Below are the code and all the weights of a small trained network. Each question names an input and a class and asks about switching units off, where a switched-off unit gives its printed mean instead of its output.

import numpy as np


def w(rows, s, z=0):
    codes = np.array(rows[::2]) - 128.0
    scale = np.full(codes.shape[1], s)
    scale[-1] = z or s
    return codes * scale


def norm(h):
    return h / np.sqrt((h * h).mean(-1, keepdims=True) + 1e-5)


def f(y):
    return y / 2 * (1 + np.tanh(0.7978845608 * (y + 0.044715 * y**3)))


def log_softmax(a):
    a = a - a.max(-1, keepdims=True)
    return a - np.log(np.exp(a).sum(-1, keepdims=True))


def net(x, mask):
    res = np.array(x, float).reshape(1, 8) / 4 @ E
    u = 0
    for l in range(2):
        y = f(norm(res) @ A[l][:, :-1].T + A[l][:, -1])
        res = res + np.where(mask[u : u + 6], y, B[l][:, -1]) @ B[l][:, :-1]
        u += 6
    return log_softmax(norm(res)[-1] @ U[:, :-1].T + U[:, -1])


A, B = {}, {}
E = w([
[130,131,127,127],'x0',
[129,127,128,128],'x1',
[124,136,237,168],'x2',
[3,127,110,150],'x3',
[128,125,129,129],'x4',
[127,125,129,129],'x5',
[128,131,128,127],'x6',
[107,119,157,27],'x7',
],0.0066)
A[0] = w([
[67,127,99,146,110],'0.n0',
[147,185,255,117,205],'0.n1',
[163,73,166,2,124],'0.n2',
[42,124,129,57,2],'0.n3',
[138,152,166,166,144],'0.n4',
[183,118,189,34,8],'0.n5',
],0.0095,0.0051)
B[0] = w([
[74,214,64,203,152],'0.n0',
[116,59,152,176,255],'0.n1',
[126,255,90,124,230],'0.n2',
[123,60,102,56,151],'0.n3',
[203,125,163,146,157],'0.n4',
[123,217,155,131,174],'0.n5',
],0.008,0.0059)
A[1] = w([
[87,50,254,89,96],'1.n0',
[140,61,70,64,82],'1.n1',
[253,155,89,187,171],'1.n2',
[102,178,151,170,161],'1.n3',
[52,168,223,115,123],'1.n4',
[140,132,248,223,254],'1.n5',
],0.0097,0.0023)
B[1] = w([
[157,123,9,91,170],'1.n0',
[128,118,219,116,138],'1.n1',
[151,54,78,110,233],'1.n2',
[133,115,164,114,165],'1.n3',
[186,1,159,60,171],'1.n4',
[97,180,168,133,255],'1.n5',
],0.012,0.0072)
U = w([
[152,18,82,83,254],'0',
[49,155,29,196,120],'1',
[206,87,164,226,52],'2',
[39,127,202,187,131],'3',
[169,220,65,51,119],'4',
[1,158,85,27,38],'5',
[172,138,227,67,93],'6',
],0.02,0.0066)

Each question gives the input, the list of numbers given to net, and the class t.
The units are the neurons (one row each of A and B). Each row of codes is followed by its name. A weight is (code - 128) times the scale printed after its matrix; where a second scale follows, it is the last column's (A, B and U).
mask holds one flag per neuron, layer by layer. A switched-off neuron (its flag False) gives its mean, the last column of its row in B, instead of its output. The means were averaged over made-up inputs and are rounded, as every weight is.
A unit's drop is (log p(t) with every unit on - log p(t) with that unit switched off) / (log p(t) with every unit on - log p(t) with every unit switched off).
The circuit of an input: a set's keep is (log p(t) with only the set's units on - log p(t) with every unit switched off) / (log p(t) with every unit on - log p(t) with every unit switched off). Starting from all 12 units, units are removed one at a time, each time the one whose removal leaves the highest keep (on an exact tie, the one counted first), for as long as the keep stays at least 0.8.
circuit, biggest first: the units of the circuit, biggest drop first
k most important neurons: the k neurons with the biggest drops, biggest first
top k neurons in layer l: the k neurons of layer l with the biggest drops, biggest first
drop of u: that unit's drop, to one decimal
input [-7,-5,8,8,6,5,-2,7], class 0: circuit, biggest first	1.n4
input [4,6,-8,0,5,1,-5,3], class 4: 4 most important neurons	0.n1; 0.n2; 1.n5; 1.n4
input [8,-2,0,1,-2,-8,-4,-1], class 1: 3 most important neurons	0.n0; 0.n1; 1.n5
input [-2,2,1,4,-2,-4,5,-3], class 3: 2 most important neurons	1.n0; 0.n2
input [0,-6,0,-8,-1,7,4,8], class 4: 3 most important neurons	0.n2; 1.n1; 1.n5
input [-3,-7,-4,0,7,7,7,7], class 4: 2 most important neurons	0.n2; 0.n1
input [-8,3,-1,-3,5,-3,-5,-7], class 0: 2 most important neurons	1.n2; 0.n1
input [4,-4,8,8,-3,-4,-4,2], class 0: 2 most important neurons	1.n4; 1.n0
input [0,6,8,3,-8,-7,8,1], class 0: top 3 neurons in layer 1	1.n4; 1.n0; 1.n1
input [7,-8,1,2,-5,8,1,4], class 0: 2 most important neurons	1.n4; 1.n5
input [-6,1,-5,-8,1,-5,-2,3], class 4: 2 most important neurons	0.n2; 1.n4
input [-7,1,3,5,4,0,-8,8], class 0: drop of 1.n4	0.3
input [8,-8,-2,-5,1,-6,-5,2], class 4: drop of 0.n2	0.6
input [1,-6,-2,-7,-3,3,-7,6], class 4: drop of 0.n2	0.4
input [-1,-1,7,2,-1,5,-8,2], class 0: circuit, biggest first	1.n0
